Below are the code and all the weights of a small trained network. Each question names an input and a target symbol and asks about switching units off, where a switched-off unit gives its printed mean instead of its output.

import numpy as np


def w(rows, s, z=0):
    codes = np.array(rows[::2]) - 128.0
    scale = np.full(codes.shape[1], s)
    scale[-1] = z or s
    return codes * scale


def f(y):
    return np.maximum(y, 0)


def softmax(a):
    e = np.exp(a - a.max(-1, keepdims=True))
    return e / e.sum(-1, keepdims=True)


def log_softmax(a):
    a = a - a.max(-1, keepdims=True)
    return a - np.log(np.exp(a).sum(-1, keepdims=True))


def net(x, mask):
    ids = ['βδελμπστω'.index(c) for c in x.split()]
    T = len(ids)
    res = E[ids] + P[:T]
    u = 0
    for l in range(2):
        r = res
        for j in range(3):
            rows = slice(3 * j, 3 * j + 3)
            q, k, v = (r @ M[l][rows].T for M in (Q, K, V))
            z = softmax(np.where(np.tri(T) > 0, q @ k.T / 3**0.5, -1e9)) @ v
            o = O[l][rows]
            res = res + np.where(mask[u + j], z, o[:, -1]) @ o[:, :-1]
        u += 3
        y = f(res @ A[l][:, :-1].T + A[l][:, -1])
        res = res + np.where(mask[u : u + 4], y, B[l][:, -1]) @ B[l][:, :-1]
        u += 4
    return log_softmax(res[-1] @ U[:, :-1].T + U[:, -1])


Q, K, V, O, A, B = {}, {}, {}, {}, {}, {}
E = w([
[105,91,149],'β',
[98,199,185],'δ',
[93,152,132],'ε',
[110,5,151],'λ',
[138,248,134],'μ',
[139,202,63],'π',
[140,202,183],'σ',
[230,217,118],'τ',
[149,80,96],'ω',
],0.017)
P = w([
[200,88,255],'0',
[87,155,126],'1',
[108,148,131],'2',
[138,118,110],'3',
[104,102,131],'4',
[98,99,128],'5',
[73,89,127],'6',
[68,82,123],'7',
[63,82,119],'8',
[69,81,114],'9',
],0.0074)
Q[0] = w([
[182,155,155],'L0H0',
[180,162,125],'L0H0',
[27,69,97],'L0H0',
[103,69,47],'L0H1',
[147,164,149],'L0H1',
[90,185,136],'L0H1',
[169,191,117],'L0H2',
[118,173,190],'L0H2',
[145,6,146],'L0H2',
],0.011)
K[0] = w([
[179,146,119],'L0H0',
[202,131,148],'L0H0',
[135,58,102],'L0H0',
[10,216,123],'L0H1',
[144,118,150],'L0H1',
[178,114,98],'L0H1',
[134,67,114],'L0H2',
[174,141,75],'L0H2',
[164,198,87],'L0H2',
],0.013)
V[0] = w([
[68,144,146],'L0H0',
[89,1,160],'L0H0',
[186,96,87],'L0H0',
[184,75,84],'L0H1',
[200,130,109],'L0H1',
[225,74,151],'L0H1',
[89,195,132],'L0H2',
[157,193,86],'L0H2',
[122,196,47],'L0H2',
],0.0094)
O[0] = w([
[137,207,77,122],'L0H0',
[246,88,144,2],'L0H0',
[206,2,111,113],'L0H0',
[53,71,129,116],'L0H1',
[88,82,108,167],'L0H1',
[89,69,127,158],'L0H1',
[128,186,114,130],'L0H2',
[102,159,82,129],'L0H2',
[101,115,30,107],'L0H2',
],0.0076,0.0099)
A[0] = w([
[42,106,41,7],'L0N0',
[2,129,125,233],'L0N1',
[113,110,174,252],'L0N2',
[77,244,132,159],'L0N3',
],0.0092,0.0033)
B[0] = w([
[143,223,185,165],'L0N0',
[174,73,43,231],'L0N1',
[63,141,1,153],'L0N2',
[232,13,91,251],'L0N3',
],0.0052,0.019)
Q[1] = w([
[104,203,141],'L1H0',
[46,219,219],'L1H0',
[254,37,120],'L1H0',
[21,62,132],'L1H1',
[104,118,237],'L1H1',
[128,23,63],'L1H1',
[128,127,40],'L1H2',
[126,212,176],'L1H2',
[158,172,145],'L1H2',
],0.0083)
K[1] = w([
[124,156,104],'L1H0',
[73,140,57],'L1H0',
[176,149,189],'L1H0',
[158,105,30],'L1H1',
[26,114,59],'L1H1',
[164,7,162],'L1H1',
[218,64,147],'L1H2',
[83,145,47],'L1H2',
[175,129,48],'L1H2',
],0.012)
V[1] = w([
[34,114,153],'L1H0',
[144,196,204],'L1H0',
[160,134,147],'L1H0',
[184,91,238],'L1H1',
[244,146,177],'L1H1',
[73,164,110],'L1H1',
[211,143,164],'L1H2',
[156,171,104],'L1H2',
[101,2,211],'L1H2',
],0.0098)
O[1] = w([
[168,146,253,1],'L1H0',
[32,139,141,17],'L1H0',
[43,125,96,149],'L1H0',
[31,58,189,186],'L1H1',
[3,66,82,240],'L1H1',
[162,246,160,11],'L1H1',
[84,32,75,189],'L1H2',
[79,88,103,137],'L1H2',
[200,110,163,164],'L1H2',
],0.0063,0.0065)
A[1] = w([
[140,67,237,51],'L1N0',
[54,74,127,70],'L1N1',
[56,142,31,251],'L1N2',
[253,250,141,125],'L1N3',
],0.0058,0.0033)
B[1] = w([
[99,157,90,155],'L1N0',
[139,163,175,191],'L1N1',
[163,187,189,247],'L1N2',
[103,116,245,171],'L1N3',
],0.011,0.016)
U = w([
[154,119,108,2],'β',
[134,132,142,103],'δ',
[115,161,127,85],'ε',
[204,77,87,72],'λ',
[124,122,102,240],'μ',
[210,163,121,178],'π',
[77,175,129,45],'σ',
[214,145,192,197],'τ',
[152,134,2,177],'ω',
],0.0083,0.0028)

Each question gives the input, a string of symbols that net reads in full, and the target symbol t.
The units are the heads (3 rows each of Q, K, V and O) and the neurons (one row each of A and B). Each row of codes is followed by its name. A weight is (code - 128) times the scale printed after its matrix; where a second scale follows, it is the last column's (O, A, B and U).
mask holds one flag per unit, layer by layer, with each layer's heads first. A switched-off unit (its flag False) gives its mean, the last column of its rows in O or B, instead of its output. The means were averaged over made-up inputs and are rounded, as every weight is.
A unit's drop is (log p(t) with every unit on - log p(t) with that unit switched off) / (log p(t) with every unit on - log p(t) with every unit switched off).
The circuit of an input: a set's keep is (log p(t) with only the set's units on - log p(t) with every unit switched off) / (log p(t) with every unit on - log p(t) with every unit switched off). Starting from the 12 units with the biggest drops (on a tie, the unit counted first), units are removed one at a time, each time the one whose removal leaves the highest keep (on an exact tie, the one counted first), for as long as the keep stays at least 0.8.
circuit, biggest first: the units of the circuit, biggest drop first
most important unit: the unit with the biggest drop
k most important neurons: the k neurons with the biggest drops, biggest first
k most important neurons of layer l: the k neurons of layer l with the biggest drops, biggest first
heads that matter: for each layer, one digit per head in row order, 1 if its drop is at least 0.15 and else 0, layers parted by /
input τ μ μ τ σ μ π, target τ: 3 most important neurons	L1N3; L0N3; L0N0
input π δ μ π μ β, target π: circuit, biggest first	L1H1; L0H2
input τ μ ε ω δ τ δ, target τ: circuit, biggest first	L0N3; L0H1; L1H1; L1H0
input δ ε δ β σ μ τ π μ μ, target σ: heads that matter	111 / 111
input μ τ π β, target ω: circuit, biggest first	L1N3; L0H2
input δ μ μ μ π, target σ: most important neuron	L1N2
input δ μ μ λ π δ μ μ π, target σ: circuit, biggest first	L0H1; L1H1; L1H0; L0N1
input μ τ μ π π μ β, target ω: circuit, biggest first	L0H2; L1N3
input μ μ μ δ μ μ ε τ ε, target ω: heads that matter	101 / 010
input τ μ μ ω τ τ μ β, target τ: circuit, biggest first	L0N3; L1H1; L0H0; L0N1
input τ τ μ μ μ β δ, target τ: circuit, biggest first	L0H1; L0N3; L1H1; L1H0
input ω τ σ ε, target λ: heads that matter	110 / 101
input ω μ τ β π δ, target λ: 3 most important neurons of layer 0	L0N1; L0N2; L0N0
input μ μ δ τ δ μ ε π ω, target ω: circuit, biggest first	L0H2; L1N3
input μ μ μ μ ω, target ω: heads that matter	101 / 110
input τ π μ, target τ: 3 most important neurons of layer 0	L0N3; L0N0; L0N2
input τ π ω μ δ τ τ σ, target τ: 2 most important neurons	L0N3; L1N3
input δ μ μ μ σ, target σ: most important unit	L0H1
input π τ δ, target π: heads that matter	101 / 010
input π δ μ, target π: most important neuron	L0N3
input π δ δ μ τ τ π, target π: heads that matter	111 / 010
input λ π μ, target μ: circuit, biggest first	L0H0; L1H1; L0N1
input τ τ ω μ, target τ: heads that matter	110 / 111
input μ μ π, target ω: heads that matter	101 / 000
input π μ μ π π μ π μ, target π: 2 most important neurons	L1N2; L1N3
input μ π μ π λ μ λ δ, target ω: 2 most important neurons of layer 1	L1N3; L1N1
input μ τ σ ε μ ε μ, target ω: 2 most important neurons of layer 1	L1N3; L1N1
